Below are the code and all the weights of a small trained network. Each question names an input and a class and asks about switching units off, where a switched-off unit gives its printed mean instead of its output.

import numpy as np


def w(rows, s, z=0):
    codes = np.array(rows[::2]) - 128.0
    scale = np.full(codes.shape[1], s)
    scale[-1] = z or s
    return codes * scale


def norm(h):
    return h / np.sqrt((h * h).mean(-1, keepdims=True) + 1e-5)


def f(y):
    return np.maximum(y, 0)


def log_softmax(a):
    a = a - a.max(-1, keepdims=True)
    return a - np.log(np.exp(a).sum(-1, keepdims=True))


def net(x, mask):
    res = np.array(x, float).reshape(1, 7) / 4 @ E
    u = 0
    for l in range(3):
        y = f(norm(res) @ A[l][:, :-1].T + A[l][:, -1])
        res = res + np.where(mask[u : u + 9], y, B[l][:, -1]) @ B[l][:, :-1]
        u += 9
    return log_softmax(norm(res)[-1] @ U[:, :-1].T + U[:, -1])


A, B = {}, {}
E = w([
[156,46,45],'x0',
[165,93,184],'x1',
[183,140,193],'x2',
[2,111,169],'x3',
[100,114,152],'x4',
[118,228,147],'x5',
[85,141,104],'x6',
],0.0084)
A[0] = w([
[110,93,49,74],'L0N0',
[136,145,89,115],'L0N1',
[165,217,127,47],'L0N2',
[2,194,122,72],'L0N3',
[112,139,109,76],'L0N4',
[80,157,134,3],'L0N5',
[113,149,107,119],'L0N6',
[129,83,214,102],'L0N7',
[172,163,134,147],'L0N8',
],0.024,0.0043)
B[0] = w([
[153,109,56,193],'L0N0',
[149,97,133,157],'L0N1',
[62,24,166,200],'L0N2',
[61,254,161,247],'L0N3',
[159,100,129,141],'L0N4',
[84,191,145,160],'L0N5',
[183,121,133,152],'L0N6',
[212,178,143,195],'L0N7',
[122,91,174,185],'L0N8',
],0.033,0.012)
A[1] = w([
[129,141,83,1],'L1N0',
[156,103,4,156],'L1N1',
[58,59,188,41],'L1N2',
[68,16,198,82],'L1N3',
[130,96,57,21],'L1N4',
[134,80,173,117],'L1N5',
[144,108,19,30],'L1N6',
[239,146,160,44],'L1N7',
[71,109,113,100],'L1N8',
],0.018,0.0026)
B[1] = w([
[126,90,120,147],'L1N0',
[55,91,27,237],'L1N1',
[216,43,107,222],'L1N2',
[252,53,68,255],'L1N3',
[30,151,121,178],'L1N4',
[178,168,108,191],'L1N5',
[2,119,98,208],'L1N6',
[232,197,214,221],'L1N7',
[178,177,122,156],'L1N8',
],0.027,0.0082)
A[2] = w([
[113,130,66,186],'L2N0',
[99,117,91,73],'L2N1',
[112,123,37,146],'L2N2',
[100,30,252,52],'L2N3',
[137,140,141,127],'L2N4',
[147,34,159,4],'L2N5',
[116,120,42,62],'L2N6',
[105,112,105,31],'L2N7',
[118,121,63,85],'L2N8',
],0.021,0.0023)
B[2] = w([
[107,73,167,222],'L2N0',
[123,106,162,193],'L2N1',
[84,64,198,254],'L2N2',
[127,199,4,213],'L2N3',
[102,115,136,165],'L2N4',
[237,131,23,235],'L2N5',
[77,65,195,235],'L2N6',
[86,99,153,169],'L2N7',
[92,87,179,211],'L2N8',
],0.026,0.0062)
U = w([
[30,249,134,122],'0',
[200,173,168,1],'1',
[17,58,64,221],'2',
[171,97,202,80],'3',
[186,42,51,171],'4',
],0.017,0.0042)

Each question gives the input, the list of numbers given to net, and the class t.
The units are the neurons (one row each of A and B). Each row of codes is followed by its name. A weight is (code - 128) times the scale printed after its matrix; where a second scale follows, it is the last column's (A, B and U).
mask holds one flag per neuron, layer by layer. A switched-off neuron (its flag False) gives its mean, the last column of its row in B, instead of its output. The means were averaged over made-up inputs and are rounded, as every weight is.
A unit's drop is (log p(t) with every unit on - log p(t) with that unit switched off) / (log p(t) with every unit on - log p(t) with every unit switched off).
The circuit of an input: a set's keep is (log p(t) with only the set's units on - log p(t) with every unit switched off) / (log p(t) with every unit on - log p(t) with every unit switched off). Starting from the 12 units with the biggest drops (on a tie, the unit counted first), units are removed one at a time, each time the one whose removal leaves the highest keep (on an exact tie, the one counted first), for as long as the keep stays at least 0.8.
circuit, biggest first: the units of the circuit, biggest drop first
top k neurons: the k neurons with the biggest drops, biggest first
k most important neurons of layer l: the k neurons of layer l with the biggest drops, biggest first
drop of u: that unit's drop, to one decimal
input [3,0,2,3,8,-1,0], class 3: circuit, biggest first -> (L0N7)
input [-5,4,-4,0,-6,8,1], class 4: top 4 neurons -> (L0N2, L1N2, L0N7, L1N3)
input [3,7,-6,4,2,-1,-5], class 1: circuit, biggest first -> (L0N7, L0N2)
input [4,5,8,2,-8,-6,8], class 3: top 2 neurons -> (L0N7, L0N3)
input [-6,6,7,4,-2,7,-2], class 4: top 3 neurons -> (L0N2, L0N3, L0N8)
input [-6,8,-3,0,-1,4,-4], class 4: 2 most important neurons of layer 0 -> (L0N2, L0N3)
input [7,6,2,2,-4,-1,-5], class 1: top 2 neurons -> (L1N7, L0N7)
input [0,4,1,-4,2,-7,3], class 1: top 2 neurons -> (L1N7, L0N2)
input [7,1,6,-3,8,-4,-3], class 3: top 4 neurons -> (L0N2, L0N7, L0N0, L2N3)
input [-4,-4,3,2,8,-6,-1], class 0: 2 most important neurons of layer 1 -> (L1N3, L1N2)
input [5,5,8,8,-3,-2,6], class 3: 2 most important neurons of layer 2 -> (L2N3, L2N5)
input [4,-3,-6,-4,5,5,-6], class 2: drop of L0N0 -> 0.7
input [-1,0,7,2,0,6,1], class 4: drop of L0N2 -> 3.6
input [-5,3,6,-2,-7,7,-3], class 4: drop of L0N2 -> 0.1
input [-2,-2,5,0,8,-7,7], class 3: drop of L0N0 -> 0.1
